Below is a small trained network, with its code and all its weights. Each question gives an input and a class and asks what happens when units are switched off, that is, made to give their printed mean instead of their output.

import numpy as np


def w(rows, s, z=0):
    codes = np.array(rows[::2]) - 128.0
    scale = np.full(codes.shape[1], s)
    scale[-1] = z or s
    return codes * scale


def f(y):
    return y / 2 * (1 + np.tanh(0.7978845608 * (y + 0.044715 * y**3)))


def log_softmax(a):
    a = a - a.max(-1, keepdims=True)
    return a - np.log(np.exp(a).sum(-1, keepdims=True))


def net(x, mask):
    res = np.array(x, float).reshape(1, 6) / 4 @ E
    y = f(res @ A[0][:, :-1].T + A[0][:, -1])
    res = res + np.where(mask, y, B[0][:, -1]) @ B[0][:, :-1]
    return log_softmax(res[-1] @ U[:, :-1].T + U[:, -1])


A, B = {}, {}
E = w([
[120,186,157,135,153,118,84,119,145,121],'x0',
[190,119,214,109,174,3,173,159,46,190],'x1',
[99,137,132,131,138,119,109,140,115,116],'x2',
[219,99,194,63,152,215,104,170,91,1],'x3',
[111,134,187,121,8,87,175,247,221,119],'x4',
[123,227,110,182,40,141,209,107,15,70],'x5',
],0.0061)
A[0] = w([
[71,170,107,142,106,109,154,88,166,217,93],'n0',
[111,134,157,121,58,117,165,255,199,107,91],'n1',
[177,112,172,66,121,149,110,148,113,32,57],'n2',
[79,137,82,169,116,72,127,98,148,180,50],'n3',
[119,53,143,80,201,138,82,155,221,186,191],'n4',
[126,89,53,136,181,129,102,77,69,137,254],'n5',
[155,116,139,88,182,174,114,75,83,108,57],'n6',
[87,135,84,117,108,187,110,109,191,94,235],'n7',
[168,113,175,123,159,70,142,168,57,158,87],'n8',
[112,173,155,142,102,146,181,107,94,154,55],'n9',
[107,114,64,130,87,193,83,72,154,105,142],'n10',
[82,149,105,164,139,101,169,114,132,221,21],'n11',
[122,59,151,76,163,140,66,140,188,191,55],'n12',
[175,142,176,93,146,65,149,146,64,172,104],'n13',
[151,198,123,184,86,154,170,129,76,103,117],'n14',
[193,140,186,91,144,197,136,168,116,63,62],'n15',
[97,130,86,155,71,191,88,111,171,72,9],'n16',
],0.0066,0.00061)
B[0] = w([
[85,74,111,180,202,221,127,179,166,115,204],'n0',
[254,214,227,244,66,167,13,125,38,198,232],'n1',
[83,53,118,168,195,235,138,205,206,135,200],'n2',
[89,94,115,172,177,238,122,188,201,115,194],'n3',
[149,235,62,119,150,57,197,208,77,48,254],'n4',
[218,169,185,209,103,147,92,114,27,176,198],'n5',
[144,113,155,205,138,162,99,134,112,151,180],'n6',
[161,149,160,89,67,70,116,48,177,142,196],'n7',
[107,55,170,76,52,87,59,88,216,143,194],'n8',
[84,120,49,91,156,118,178,175,137,96,154],'n9',
[137,117,141,79,57,83,95,57,132,161,194],'n10',
[87,51,129,151,183,184,92,159,151,173,193],'n11',
[126,223,73,83,143,75,187,203,77,45,220],'n12',
[58,70,154,68,97,44,58,48,177,142,197],'n13',
[67,218,52,63,186,66,208,158,116,37,193],'n14',
[59,54,73,180,176,207,141,176,219,105,204],'n15',
[112,113,122,59,44,61,83,57,167,122,194],'n16',
],0.0054,0.0063)
U = w([
[70,30,106,178,194,218,137,195,198,140,28],'0',
[243,183,177,223,108,131,57,135,26,188,247],'1',
[113,205,53,34,153,45,245,188,79,63,140],'2',
[107,56,149,1,73,42,72,56,180,158,69],'3',
],0.0064,0.0013)

Each question gives the input, the list of numbers given to net, and the class t.
The units are the neurons (one row each of A and B). Each row of codes is followed by its name. A weight is (code - 128) times the scale printed after its matrix; where a second scale follows, it is the last column's (A, B and U).
mask holds one flag per neuron, in row order. A switched-off neuron (its flag False) gives its mean, the last column of its row in B, instead of its output. The means were averaged over made-up inputs and are rounded, as every weight is.
A unit's drop is (log p(t) with every unit on - log p(t) with that unit switched off) / (log p(t) with every unit on - log p(t) with every unit switched off).
The circuit of an input: a set's keep is (log p(t) with only the set's units on - log p(t) with every unit switched off) / (log p(t) with every unit on - log p(t) with every unit switched off). Starting from the 12 units with the biggest drops (on a tie, the unit counted first), units are removed one at a time, each time the one whose removal leaves the highest keep (on an exact tie, the one counted first), for as long as the keep stays at least 0.8.
units of the circuit, in order: the units of the circuit, biggest drop first
most important unit: the unit with the biggest drop
top k neurons: the k neurons with the biggest drops, biggest first
input [1,-2,-1,7,-5,1], class 0: most important unit => n15
input [2,7,-5,1,-4,6], class 3: top 4 neurons => (n13, n8, n4, n12)
input [5,6,-2,-7,6,3], class 0: units of the circuit, in order => (n0, n11)
input [2,-3,-4,-5,-6,-7], class 2: top 2 neurons => (n4, n12)
input [5,7,1,2,-7,8], class 2: top 3 neurons => (n14, n1, n9)
input [0,-8,-7,2,-2,-8], class 2: units of the circuit, in order => (n4, n12)
input [8,-4,-4,-2,-5,-2], class 1: units of the circuit, in order => (n5, n15)
input [1,-6,0,1,3,-1], class 3: units of the circuit, in order => (n16, n7)
input [-3,-7,-8,-2,-2,-6], class 3: top 2 neurons => (n10, n7)
input [4,4,1,-3,-2,-1], class 3: units of the circuit, in order => (n1, n4)
input [5,-3,0,-3,4,-5], class 2: top 2 neurons => (n4, n12)
input [-7,-3,-7,-1,4,4], class 1: top 2 neurons => (n1, n4)
input [4,4,-2,-6,6,3], class 0: units of the circuit, in order => (n0, n11)
input [2,8,4,2,-7,1], class 3: units of the circuit, in order => (n13)
input [-6,5,8,3,6,0], class 1: top 2 neurons => (n1, n16)
input [-8,-1,-3,-8,8,7], class 0: top 2 neurons => (n0, n3)
input [-3,6,1,5,-2,1], class 3: units of the circuit, in order => (n13, n8)
input [2,8,3,8,-8,-2], class 0: top 3 neurons => (n15, n2, n1)
input [7,-8,-2,-4,-8,-4], class 1: top 3 neurons => (n5, n13, n8)
input [2,-4,6,0,7,-3], class 1: units of the circuit, in order => (n1)
